Here is a tiny trained network, its code and every weight. The questions are about switching its units off for an input and a target symbol, where a switched-off unit gives its printed mean instead of its output.

import numpy as np


def w(rows, s, z=0):
    codes = np.array(rows[::2]) - 128.0
    scale = np.full(codes.shape[1], s)
    scale[-1] = z or s
    return codes * scale


def norm(h):
    return h / np.sqrt((h * h).mean(-1, keepdims=True) + 1e-5)


def f(y):
    return y / 2 * (1 + np.tanh(0.7978845608 * (y + 0.044715 * y**3)))


def softmax(a):
    e = np.exp(a - a.max(-1, keepdims=True))
    return e / e.sum(-1, keepdims=True)


def log_softmax(a):
    a = a - a.max(-1, keepdims=True)
    return a - np.log(np.exp(a).sum(-1, keepdims=True))


def net(x, mask):
    ids = ['βδεζηθλμξστφψ'.index(c) for c in x.split()]
    T = len(ids)
    res = E[ids] + P[:T]
    u = 0
    for l in range(2):
        q, k, v = (norm(res) @ M[l].T for M in (Q, K, V))
        z = softmax(np.where(np.tri(T) > 0, q @ k.T / 2**0.5, -1e9)) @ v
        res = res + np.where(mask[u], z, O[l][:, -1]) @ O[l][:, :-1]
        u += 1
        y = f(norm(res) @ A[l][:, :-1].T + A[l][:, -1])
        res = res + np.where(mask[u : u + 4], y, B[l][:, -1]) @ B[l][:, :-1]
        u += 4
    return log_softmax(norm(res)[-1] @ U[:, :-1].T + U[:, -1])


Q, K, V, O, A, B = {}, {}, {}, {}, {}, {}
E = w([
[81,124,128,88,108,152,69,161,146],'β',
[64,153,123,83,120,177,52,140,134],'δ',
[167,117,244,91,208,134,64,31,85],'ε',
[67,125,123,61,160,128,112,96,56],'ζ',
[141,204,87,128,250,163,90,44,193],'η',
[68,155,102,62,132,129,103,93,54],'θ',
[119,134,90,43,130,111,77,157,61],'λ',
[151,174,85,111,35,153,75,127,99],'μ',
[204,79,41,127,162,178,131,102,123],'ξ',
[150,186,164,111,40,89,158,134,229],'σ',
[92,117,101,200,121,90,83,139,54],'τ',
[63,92,136,196,69,110,157,89,146],'φ',
[132,102,85,156,64,107,133,216,150],'ψ',
],0.02)
P = w([
[94,138,178,166,178,211,1,121,229],'0',
[89,141,134,141,149,204,27,128,196],'1',
[99,149,112,146,135,169,34,121,181],'2',
[107,136,133,125,114,176,61,140,153],'3',
[121,136,147,125,94,170,80,147,136],'4',
[121,123,144,120,82,163,106,143,117],'5',
[122,123,145,111,73,139,127,133,101],'6',
[126,119,143,107,79,110,157,121,87],'7',
[138,115,151,101,59,111,167,118,62],'8',
[143,120,158,101,44,99,199,128,55],'9',
],0.0097)
Q[0] = w([
[40,112,51,14,86,161,67,152,65],'0.h1',
[104,157,225,162,254,137,187,147,199],'0.h1',
],0.0065)
K[0] = w([
[211,123,116,159,71,81,233,111,20],'0.h1',
[82,137,129,103,166,187,2,147,172],'0.h1',
],0.0077)
V[0] = w([
[86,140,136,216,67,93,132,159,181],'0.h1',
[222,2,59,183,144,224,98,151,87],'0.h1',
],0.0045)
O[0] = w([
[75,126,4,139,151,112,152,55,141,165],'0.h1',
[174,98,142,120,135,98,83,44,103,7],'0.h1',
],0.015,0.00019)
A[0] = w([
[141,118,47,130,152,157,140,130,70,106],'0.n1',
[67,98,152,201,123,85,163,174,127,63],'0.n2',
[193,81,106,194,160,167,173,62,204,254],'0.n3',
[219,2,59,174,140,147,158,241,217,120],'0.n4',
],0.0071,0.003)
B[0] = w([
[112,124,100,104,136,48,123,159,146,254],'0.n1',
[121,10,154,102,85,205,142,90,89,112],'0.n2',
[53,134,168,112,147,195,113,215,162,200],'0.n3',
[81,68,214,106,145,56,55,80,164,220],'0.n4',
],0.011,0.0019)
Q[1] = w([
[76,81,24,70,78,17,4,135,55],'1.h1',
[159,106,3,178,196,61,127,33,162],'1.h1',
],0.012)
K[1] = w([
[162,38,127,183,3,9,238,66,109],'1.h1',
[23,55,166,204,158,159,32,96,209],'1.h1',
],0.0083)
V[1] = w([
[155,124,134,26,87,129,149,122,251],'1.h1',
[147,193,104,114,92,204,162,81,114],'1.h1',
],0.012)
O[1] = w([
[111,165,150,14,115,60,146,35,120,87],'1.h1',
[204,100,111,79,110,251,107,81,207,4],'1.h1',
],0.016,0.0039)
A[1] = w([
[107,202,107,129,63,121,76,119,63,12],'1.n1',
[212,122,128,138,146,186,126,6,154,124],'1.n2',
[64,176,140,148,140,51,176,102,162,185],'1.n3',
[62,104,154,134,84,148,165,30,178,9],'1.n4',
],0.012,0.0015)
B[1] = w([
[150,66,149,118,167,91,186,143,174,253],'1.n1',
[125,123,124,166,147,33,108,169,68,208],'1.n2',
[122,110,146,217,34,193,55,142,146,250],'1.n3',
[212,174,92,201,134,129,252,190,75,157],'1.n4',
],0.014,0.0066)
U = w([
[101,172,120,56,106,124,163,61,108,231],'β',
[61,121,161,88,89,245,98,122,92,185],'δ',
[200,45,227,183,182,131,90,24,96,169],'ε',
[88,39,38,110,167,126,142,84,161,221],'ζ',
[111,237,130,141,202,114,127,136,142,123],'η',
[127,111,206,105,169,87,196,225,164,1],'θ',
[96,176,193,152,156,157,148,142,91,3],'λ',
[122,143,147,139,142,132,138,129,126,23],'μ',
[120,133,128,129,139,133,135,125,124,38],'ξ',
[160,200,187,160,92,107,151,139,207,135],'σ',
[172,147,67,90,86,135,76,134,58,82],'τ',
[119,105,99,231,171,166,169,191,92,38],'φ',
[49,139,141,154,88,51,107,112,115,156],'ψ',
],0.011,0.0028)

Each question gives the input, a string of symbols that net reads in full, and the target symbol t.
The units are the heads (2 rows each of Q, K, V and O) and the neurons (one row each of A and B). Each row of codes is followed by its name. A weight is (code - 128) times the scale printed after its matrix; where a second scale follows, it is the last column's (O, A, B and U).
mask holds one flag per unit, layer by layer, with each layer's heads first. A switched-off unit (its flag False) gives its mean, the last column of its rows in O or B, instead of its output. The means were averaged over made-up inputs and are rounded, as every weight is.
A unit's drop is (log p(t) with every unit on - log p(t) with that unit switched off) / (log p(t) with every unit on - log p(t) with every unit switched off).
The circuit of an input: a set's keep is (log p(t) with only the set's units on - log p(t) with every unit switched off) / (log p(t) with every unit on - log p(t) with every unit switched off). Starting from all 10 units, units are removed one at a time, each time the one whose removal leaves the highest keep (on an exact tie, the one counted first), for as long as the keep stays at least 0.8.
units of the circuit, in order: the units of the circuit, biggest drop first
unit that matters most: the unit with the biggest drop
k most important neurons: the k neurons with the biggest drops, biggest first
k most important neurons of layer l: the k neurons of layer l with the biggest drops, biggest first
input θ θ ψ μ σ λ ψ θ ξ β, target ε: unit that matters most -> 0.h1
input θ θ θ, target δ: 2 most important neurons of layer 0 -> (0.n1, 0.n4)
input μ φ ζ θ σ θ θ ζ, target δ: units of the circuit, in order -> (0.h1, 1.h1, 0.n1, 1.n2)
input λ τ φ τ λ, target ζ: units of the circuit, in order -> (0.h1, 1.n1)
input θ λ τ η θ θ, target δ: units of the circuit, in order -> (1.h1, 0.h1)
input λ δ ψ θ λ δ, target θ: 2 most important neurons -> (1.n1, 0.n1)
input θ φ θ θ ψ θ θ θ θ λ, target θ: 2 most important neurons -> (1.n1, 1.n3)
input θ θ β β θ θ ψ β ψ ψ, target ψ: units of the circuit, in order -> (1.h1, 0.n4)
input θ ψ τ δ ζ, target φ: units of the circuit, in order -> (1.h1, 0.n3)
input λ λ φ λ θ θ θ μ θ θ, target τ: 3 most important neurons -> (1.n2, 1.n1, 0.n4)
input τ θ ξ θ θ λ β λ θ δ, target θ: 2 most important neurons -> (1.n3, 1.n1)
input ψ σ λ θ ζ, target θ: 3 most important neurons -> (0.n1, 1.n3, 1.n1)
input θ θ λ λ τ μ, target φ: units of the circuit, in order -> (1.h1, 0.h1)
input θ μ λ μ λ ξ θ, target ε: units of the circuit, in order -> (0.h1)
input λ δ θ β, target δ: 2 most important neurons of layer 1 -> (1.n1, 1.n2)
input δ θ ψ τ ψ θ μ θ λ θ, target θ: 2 most important neurons of layer 1 -> (1.n1, 1.n3)
input ψ τ ψ λ φ δ, target ζ: units of the circuit, in order -> (0.h1, 1.h1, 1.n3)
input θ ψ θ θ ξ, target ε: 2 most important neurons -> (0.n3, 0.n4)
input τ θ ψ θ β μ λ, target τ: units of the circuit, in order -> (1.h1, 1.n2)
input ψ θ ξ δ, target ε: unit that matters most -> 0.h1
